Here is a tiny trained network, its code and every weight. The questions are about switching its units off for an input and a class, where a switched-off unit gives its printed mean instead of its output.

import numpy as np


def w(rows, s, z=0):
    codes = np.array(rows[::2]) - 128.0
    scale = np.full(codes.shape[1], s)
    scale[-1] = z or s
    return codes * scale


def norm(h):
    return h / np.sqrt((h * h).mean(-1, keepdims=True) + 1e-5)


def f(y):
    return np.maximum(y, 0)


def log_softmax(a):
    a = a - a.max(-1, keepdims=True)
    return a - np.log(np.exp(a).sum(-1, keepdims=True))


def net(x, mask):
    res = np.array(x, float).reshape(1, 3) / 4 @ E
    u = 0
    for l in range(3):
        y = f(norm(res) @ A[l][:, :-1].T + A[l][:, -1])
        res = res + np.where(mask[u : u + 6], y, B[l][:, -1]) @ B[l][:, :-1]
        u += 6
    return log_softmax(norm(res)[-1] @ U[:, :-1].T + U[:, -1])


A, B = {}, {}
E = w([
[92,51,115,117],'x0',
[82,178,140,2],'x1',
[157,81,181,99],'x2',
],0.00096)
A[0] = w([
[128,75,101,245,173],'0.n0',
[46,45,54,98,5],'0.n1',
[31,133,4,214,114],'0.n2',
[182,234,83,186,174],'0.n3',
[120,97,70,255,173],'0.n4',
[30,40,119,96,32],'0.n5',
],0.0031,0.0019)
B[0] = w([
[137,83,208,207,249],'0.n0',
[15,120,117,152,166],'0.n1',
[146,141,89,2,223],'0.n2',
[140,94,73,211,221],'0.n3',
[117,37,189,211,253],'0.n4',
[78,102,50,179,177],'0.n5',
],0.0034,0.0023)
A[1] = w([
[104,37,73,104,95],'1.n0',
[189,101,93,177,88],'1.n1',
[236,255,104,160,3],'1.n2',
[58,49,179,120,72],'1.n3',
[38,89,106,48,109],'1.n4',
[133,120,5,115,54],'1.n5',
],0.0036,0.0017)
B[1] = w([
[117,203,40,87,214],'1.n0',
[188,138,128,112,188],'1.n1',
[82,146,1,104,163],'1.n2',
[125,153,41,97,231],'1.n3',
[164,136,215,181,251],'1.n4',
[240,217,9,36,168],'1.n5',
],0.0043,0.0021)
A[2] = w([
[82,124,87,50,81],'2.n0',
[37,144,142,105,5],'2.n1',
[199,198,3,61,85],'2.n2',
[208,40,77,79,117],'2.n3',
[82,40,213,122,113],'2.n4',
[168,96,211,106,166],'2.n5',
],0.004,0.0031)
B[2] = w([
[204,150,97,195,166],'2.n0',
[204,55,12,126,129],'2.n1',
[198,200,2,71,253],'2.n2',
[112,214,220,70,175],'2.n3',
[114,224,40,95,170],'2.n4',
[165,175,208,101,189],'2.n5',
],0.0039,0.0032)
U = w([
[22,34,199,17,3],'0',
[229,230,237,30,158],'1',
[240,237,6,25,253],'2',
[223,51,224,253,253],'3',
[32,50,204,27,3],'4',
[62,27,153,36,3],'5',
[14,27,30,146,89],'6',
],0.0052,0.0043)

Each question gives the input, the list of numbers given to net, and the class t.
The units are the neurons (one row each of A and B). Each row of codes is followed by its name. A weight is (code - 128) times the scale printed after its matrix; where a second scale follows, it is the last column's (A, B and U).
mask holds one flag per neuron, layer by layer. A switched-off neuron (its flag False) gives its mean, the last column of its row in B, instead of its output. The means were averaged over made-up inputs and are rounded, as every weight is.
A unit's drop is (log p(t) with every unit on - log p(t) with that unit switched off) / (log p(t) with every unit on - log p(t) with every unit switched off).
The circuit of an input: a set's keep is (log p(t) with only the set's units on - log p(t) with every unit switched off) / (log p(t) with every unit on - log p(t) with every unit switched off). Starting from the 12 units with the biggest drops (on a tie, the unit counted first), units are removed one at a time, each time the one whose removal leaves the highest keep (on an exact tie, the one counted first), for as long as the keep stays at least 0.8.
units of the circuit, in order: the units of the circuit, biggest drop first
most important unit: the unit with the biggest drop
top k neurons: the k neurons with the biggest drops, biggest first
top k neurons in layer l: the k neurons of layer l with the biggest drops, biggest first
drop when u is switched off: that unit's drop, to one decimal
input [5,-5,-7], class 3: top 3 neurons	0.n4; 0.n0; 2.n2
input [0,-3,-4], class 3: top 4 neurons	0.n4; 0.n0; 2.n2; 0.n3
input [7,-6,2], class 3: most important unit	0.n0
input [-3,-4,-7], class 3: units of the circuit, in order	0.n4; 2.n2
input [5,-3,1], class 6: top 2 neurons in layer 1	1.n4; 1.n3
input [4,-4,7], class 1: units of the circuit, in order	2.n3; 2.n2
input [4,8,2], class 1: units of the circuit, in order	1.n4; 2.n2
input [8,-1,-3], class 6: units of the circuit, in order	0.n1; 2.n2
input [-2,-3,-5], class 3: units of the circuit, in order	2.n2; 0.n4
input [5,-4,7], class 1: top 3 neurons	2.n3; 0.n3; 2.n4
input [4,0,0], class 6: top 4 neurons	0.n1; 2.n2; 1.n5; 0.n5
input [7,-7,0], class 3: top 2 neurons	0.n0; 2.n2
input [-3,8,-1], class 1: top 3 neurons	1.n3; 1.n0; 2.n2
input [2,8,1], class 1: top neuron	1.n4
input [-2,3,1], class 1: top 3 neurons	0.n3; 0.n4; 1.n3
input [0,-2,-3], class 3: top 2 neurons	0.n0; 0.n4
input [7,-2,-8], class 6: top 2 neurons in layer 2	2.n2; 2.n4
input [-5,8,3], class 1: top 4 neurons	1.n3; 1.n0; 2.n2; 1.n5
input [7,-8,-7], class 3: top 2 neurons	2.n2; 0.n0
input [-4,6,5], class 1: drop when 2.n2 is switched off	0.2
input [1,8,7], class 1: drop when 2.n5 is switched off	0.1
input [6,-3,2], class 6: drop when 1.n1 is switched off	0.0
